Below are the code and all the weights of a small trained network. Each question names an input and a class and asks about switching units off, where a switched-off unit gives its printed mean instead of its output.

import numpy as np


def w(rows, s, z=0):
    codes = np.array(rows[::2]) - 128.0
    scale = np.full(codes.shape[1], s)
    scale[-1] = z or s
    return codes * scale


def norm(h):
    return h / np.sqrt((h * h).mean(-1, keepdims=True) + 1e-5)


def f(y):
    return y / 2 * (1 + np.tanh(0.7978845608 * (y + 0.044715 * y**3)))


def log_softmax(a):
    a = a - a.max(-1, keepdims=True)
    return a - np.log(np.exp(a).sum(-1, keepdims=True))


def net(x, mask):
    res = np.array(x, float).reshape(1, 5) / 4 @ E
    u = 0
    for l in range(2):
        y = f(norm(res) @ A[l][:, :-1].T + A[l][:, -1])
        res = res + np.where(mask[u : u + 7], y, B[l][:, -1]) @ B[l][:, :-1]
        u += 7
    return log_softmax(norm(res)[-1] @ U[:, :-1].T + U[:, -1])


A, B = {}, {}
E = w([
[145,131,196,177,222,101],'x0',
[67,63,94,211,127,127],'x1',
[109,131,138,123,113,105],'x2',
[98,174,244,222,103,254],'x3',
[220,28,203,119,68,141],'x4',
],0.0074)
A[0] = w([
[163,26,138,180,109,98,60],'0.n0',
[127,101,118,82,1,118,11],'0.n1',
[169,80,127,81,119,83,27],'0.n2',
[200,186,183,56,117,104,4],'0.n3',
[192,86,195,114,97,149,59],'0.n4',
[160,103,209,146,192,53,61],'0.n5',
[117,85,98,110,114,76,151],'0.n6',
],0.013,0.0022)
B[0] = w([
[63,119,152,74,147,88,248],'0.n0',
[135,130,103,137,112,237,249],'0.n1',
[180,153,164,108,155,123,240],'0.n2',
[31,40,131,178,164,114,243],'0.n3',
[114,183,152,51,92,90,250],'0.n4',
[150,133,28,113,68,250,254],'0.n5',
[156,125,178,183,138,121,245],'0.n6',
],0.018,0.0046)
A[1] = w([
[77,241,64,166,182,106,98],'1.n0',
[170,20,149,100,31,112,41],'1.n1',
[184,157,202,135,165,96,254],'1.n2',
[87,224,203,175,79,163,98],'1.n3',
[230,104,75,101,197,87,114],'1.n4',
[168,108,55,101,143,236,49],'1.n5',
[32,6,117,150,142,122,153],'1.n6',
],0.012,0.0016)
B[1] = w([
[96,144,167,7,112,180,228],'1.n0',
[97,215,120,107,244,104,171],'1.n1',
[171,110,155,104,58,134,154],'1.n2',
[209,119,87,178,141,44,236],'1.n3',
[195,175,187,235,85,79,174],'1.n4',
[125,101,75,181,90,167,254],'1.n5',
[132,32,165,134,120,94,227],'1.n6',
],0.017,0.0078)
U = w([
[74,203,149,13,121,168,105],'0',
[140,100,129,131,75,167,255],'1',
[98,138,47,178,86,244,97],'2',
[191,166,155,208,122,89,90],'3',
[59,23,158,147,135,131,69],'4',
],0.011,0.0074)

Each question gives the input, the list of numbers given to net, and the class t.
The units are the neurons (one row each of A and B). Each row of codes is followed by its name. A weight is (code - 128) times the scale printed after its matrix; where a second scale follows, it is the last column's (A, B and U).
mask holds one flag per neuron, layer by layer. A switched-off neuron (its flag False) gives its mean, the last column of its row in B, instead of its output. The means were averaged over made-up inputs and are rounded, as every weight is.
A unit's drop is (log p(t) with every unit on - log p(t) with that unit switched off) / (log p(t) with every unit on - log p(t) with every unit switched off).
The circuit of an input: a set's keep is (log p(t) with only the set's units on - log p(t) with every unit switched off) / (log p(t) with every unit on - log p(t) with every unit switched off). Starting from the 12 units with the biggest drops (on a tie, the unit counted first), units are removed one at a time, each time the one whose removal leaves the highest keep (on an exact tie, the one counted first), for as long as the keep stays at least 0.8.
circuit, biggest first: the units of the circuit, biggest drop first
most important unit: the unit with the biggest drop
k most important neurons: the k neurons with the biggest drops, biggest first
k most important neurons of layer l: the k neurons of layer l with the biggest drops, biggest first
input [-5,-3,4,8,0], class 3: circuit, biggest first -> 1.n3
input [5,7,0,-6,-8], class 0: 2 most important neurons of layer 0 -> 0.n3; 0.n0
input [-5,7,-3,-3,-8], class 0: 3 most important neurons -> 1.n0; 0.n3; 0.n5
input [-6,5,3,8,-4], class 3: 4 most important neurons -> 1.n3; 0.n5; 0.n3; 0.n1
input [-8,-4,-1,-5,4], class 2: circuit, biggest first -> 0.n1; 1.n5
input [-5,6,0,6,3], class 3: circuit, biggest first -> 1.n3; 0.n5
input [-4,8,1,-1,4], class 4: 2 most important neurons of layer 0 -> 0.n0; 0.n5
input [-6,-5,2,7,7], class 0: 3 most important neurons of layer 0 -> 0.n4; 0.n5; 0.n6
input [7,3,3,8,6], class 3: circuit, biggest first -> 1.n3; 0.n4
input [3,6,5,6,-1], class 3: 2 most important neurons -> 1.n3; 0.n3
input [-7,8,5,-2,6], class 4: 3 most important neurons -> 0.n0; 0.n5; 1.n6
input [-7,-7,1,-5,4], class 2: 2 most important neurons -> 0.n1; 0.n0
input [-2,-5,3,-6,2], class 3: 4 most important neurons of layer 1 -> 1.n4; 1.n0; 1.n1; 1.n5
input [-4,-7,6,-5,-5], class 4: circuit, biggest first -> 0.n3; 0.n5
input [2,-2,-5,-7,-4], class 3: most important unit -> 1.n4
input [-6,0,0,-5,6], class 0: 3 most important neurons -> 0.n5; 0.n0; 1.n1
input [7,3,5,6,-1], class 2: 2 most important neurons -> 0.n5; 0.n3
input [8,2,7,-4,-7], class 2: 4 most important neurons -> 0.n5; 0.n0; 1.n5; 0.n4
input [7,-7,7,-2,-5], class 1: circuit, biggest first -> 0.n5; 0.n3; 1.n6
input [-4,-8,4,-7,3], class 4: most important neuron -> 0.n3
input [-2,-3,3,0,4], class 0: 2 most important neurons of layer 1 -> 1.n5; 1.n4
input [5,6,-1,3,6], class 0: 3 most important neurons of layer 0 -> 0.n0; 0.n4; 0.n3
input [-3,-8,7,7,-6], class 4: circuit, biggest first -> 0.n5; 0.n3
input [7,-8,-4,-3,-3], class 4: 2 most important neurons -> 0.n3; 1.n6
input [8,-2,-2,7,8], class 0: 2 most important neurons of layer 0 -> 0.n4; 0.n1
input [-8,-8,7,-6,-3], class 2: 4 most important neurons -> 0.n1; 0.n0; 1.n5; 0.n2
